Below are the code and all the weights of a small trained network. Each question names an input and a class and asks about switching units off, where a switched-off unit gives its printed mean instead of its output.

import numpy as np


def w(rows, s, z=0):
    codes = np.array(rows[::2]) - 128.0
    scale = np.full(codes.shape[1], s)
    scale[-1] = z or s
    return codes * scale


def f(y):
    return y / 2 * (1 + np.tanh(0.7978845608 * (y + 0.044715 * y**3)))


def log_softmax(a):
    a = a - a.max(-1, keepdims=True)
    return a - np.log(np.exp(a).sum(-1, keepdims=True))


def net(x, mask):
    res = np.array(x, float).reshape(1, 6) / 4 @ E
    y = f(res @ A[0][:, :-1].T + A[0][:, -1])
    res = res + np.where(mask, y, B[0][:, -1]) @ B[0][:, :-1]
    return log_softmax(res[-1] @ U[:, :-1].T + U[:, -1])


A, B = {}, {}
E = w([
[125,127,129],'x0',
[127,125,127],'x1',
[128,128,127],'x2',
[137,253,149],'x3',
[100,147,35],'x4',
[14,119,136],'x5',
],0.0066)
A[0] = w([
[124,46,108,102],'neuron 1',
[111,202,174,92],'neuron 2',
[139,112,217,68],'neuron 3',
[188,128,113,91],'neuron 4',
[134,55,116,89],'neuron 5',
[118,144,8,85],'neuron 6',
[161,147,130,140],'neuron 7',
[42,133,167,95],'neuron 8',
[214,104,96,104],'neuron 9',
[132,60,112,98],'neuron 10',
[117,150,29,89],'neuron 11',
[131,75,121,34],'neuron 12',
[78,130,143,25],'neuron 13',
[34,94,142,109],'neuron 14',
[124,204,135,91],'neuron 15',
[133,58,115,84],'neuron 16',
[144,135,133,159],'neuron 17',
[170,132,129,101],'neuron 18',
[136,113,221,92],'neuron 19',
[127,207,137,115],'neuron 20',
[136,121,187,33],'neuron 21',
[134,139,83,65],'neuron 22',
[104,128,136,161],'neuron 23',
[197,108,113,138],'neuron 24',
[130,139,87,35],'neuron 25',
[111,125,131,186],'neuron 26',
[139,112,214,104],'neuron 27',
[143,141,94,48],'neuron 28',
[111,128,146,253],'neuron 29',
[112,127,134,197],'neuron 30',
[42,126,164,90],'neuron 31',
],0.011,0.0038)
B[0] = w([
[54,188,139,223],'neuron 1',
[76,164,134,196],'neuron 2',
[151,41,166,161],'neuron 3',
[184,162,133,154],'neuron 4',
[90,186,164,193],'neuron 5',
[139,5,174,209],'neuron 6',
[128,155,116,159],'neuron 7',
[220,162,134,208],'neuron 8',
[186,176,101,210],'neuron 9',
[85,176,156,189],'neuron 10',
[149,31,189,188],'neuron 11',
[147,175,190,126],'neuron 12',
[199,159,161,111],'neuron 13',
[187,162,85,248],'neuron 14',
[105,184,174,190],'neuron 15',
[97,188,170,184],'neuron 16',
[118,135,116,156],'neuron 17',
[156,145,126,137],'neuron 18',
[134,33,150,178],'neuron 19',
[79,187,158,211],'neuron 20',
[164,93,181,109],'neuron 21',
[156,112,159,110],'neuron 22',
[127,127,107,164],'neuron 23',
[158,170,98,203],'neuron 24',
[168,116,173,95],'neuron 25',
[113,120,104,182],'neuron 26',
[134,41,145,179],'neuron 27',
[160,129,157,99],'neuron 28',
[76,117,72,254],'neuron 29',
[105,122,97,192],'neuron 30',
[227,167,139,206],'neuron 31',
],0.026,0.0027)
U = w([
[7,178,157,84],'0',
[97,2,130,104],'1',
[69,112,25,255],'2',
[173,150,15,37],'3',
],0.0072,0.0069)

Each question gives the input, the list of numbers given to net, and the class t.
The units are the neurons (one row each of A and B). Each row of codes is followed by its name. A weight is (code - 128) times the scale printed after its matrix; where a second scale follows, it is the last column's (A, B and U).
mask holds one flag per neuron, in row order. A switched-off neuron (its flag False) gives its mean, the last column of its row in B, instead of its output. The means were averaged over made-up inputs and are rounded, as every weight is.
A unit's drop is (log p(t) with every unit on - log p(t) with that unit switched off) / (log p(t) with every unit on - log p(t) with every unit switched off).
The circuit of an input: a set's keep is (log p(t) with only the set's units on - log p(t) with every unit switched off) / (log p(t) with every unit on - log p(t) with every unit switched off). Starting from the 12 units with the biggest drops (on a tie, the unit counted first), units are removed one at a time, each time the one whose removal leaves the highest keep (on an exact tie, the one counted first), for as long as the keep stays at least 0.8.
circuit, biggest first: the units of the circuit, biggest drop first
unit that matters most: the unit with the biggest drop
k most important neurons: the k neurons with the biggest drops, biggest first
drop of u: that unit's drop, to one decimal
input [0,-4,-5,-1,6,8], class 3: unit that matters most -> neuron 14
input [-7,-2,-2,6,-5,8], class 3: circuit, biggest first -> (neuron 8; neuron 31)
input [3,-2,3,-2,1,4], class 3: 3 most important neurons -> (neuron 14; neuron 31; neuron 8)
input [-3,-5,5,-6,3,8], class 3: 2 most important neurons -> (neuron 14; neuron 31)
input [-4,-1,-5,-2,5,1], class 1: circuit, biggest first -> (neuron 6; neuron 11)
input [-3,2,-6,4,7,2], class 1: circuit, biggest first -> (neuron 6; neuron 11)
input [3,-1,-8,-8,-8,3], class 0: 4 most important neurons -> (neuron 1; neuron 5; neuron 16; neuron 10)
input [-4,1,7,-6,7,0], class 1: 3 most important neurons -> (neuron 6; neuron 11; neuron 20)
input [-2,3,-1,0,7,-7], class 1: 3 most important neurons -> (neuron 6; neuron 11; neuron 14)
input [-4,2,4,7,3,-7], class 0: 2 most important neurons -> (neuron 20; neuron 15)
input [7,-5,-8,1,7,-4], class 1: drop of neuron 6 -> 0.2
input [5,0,-7,-7,0,0], class 0: drop of neuron 5 -> 0.0
input [2,3,-1,-4,8,-8], class 1: drop of neuron 11 -> 0.7
input [-6,0,-4,-6,4,4], class 0: unit that matters most -> neuron 1
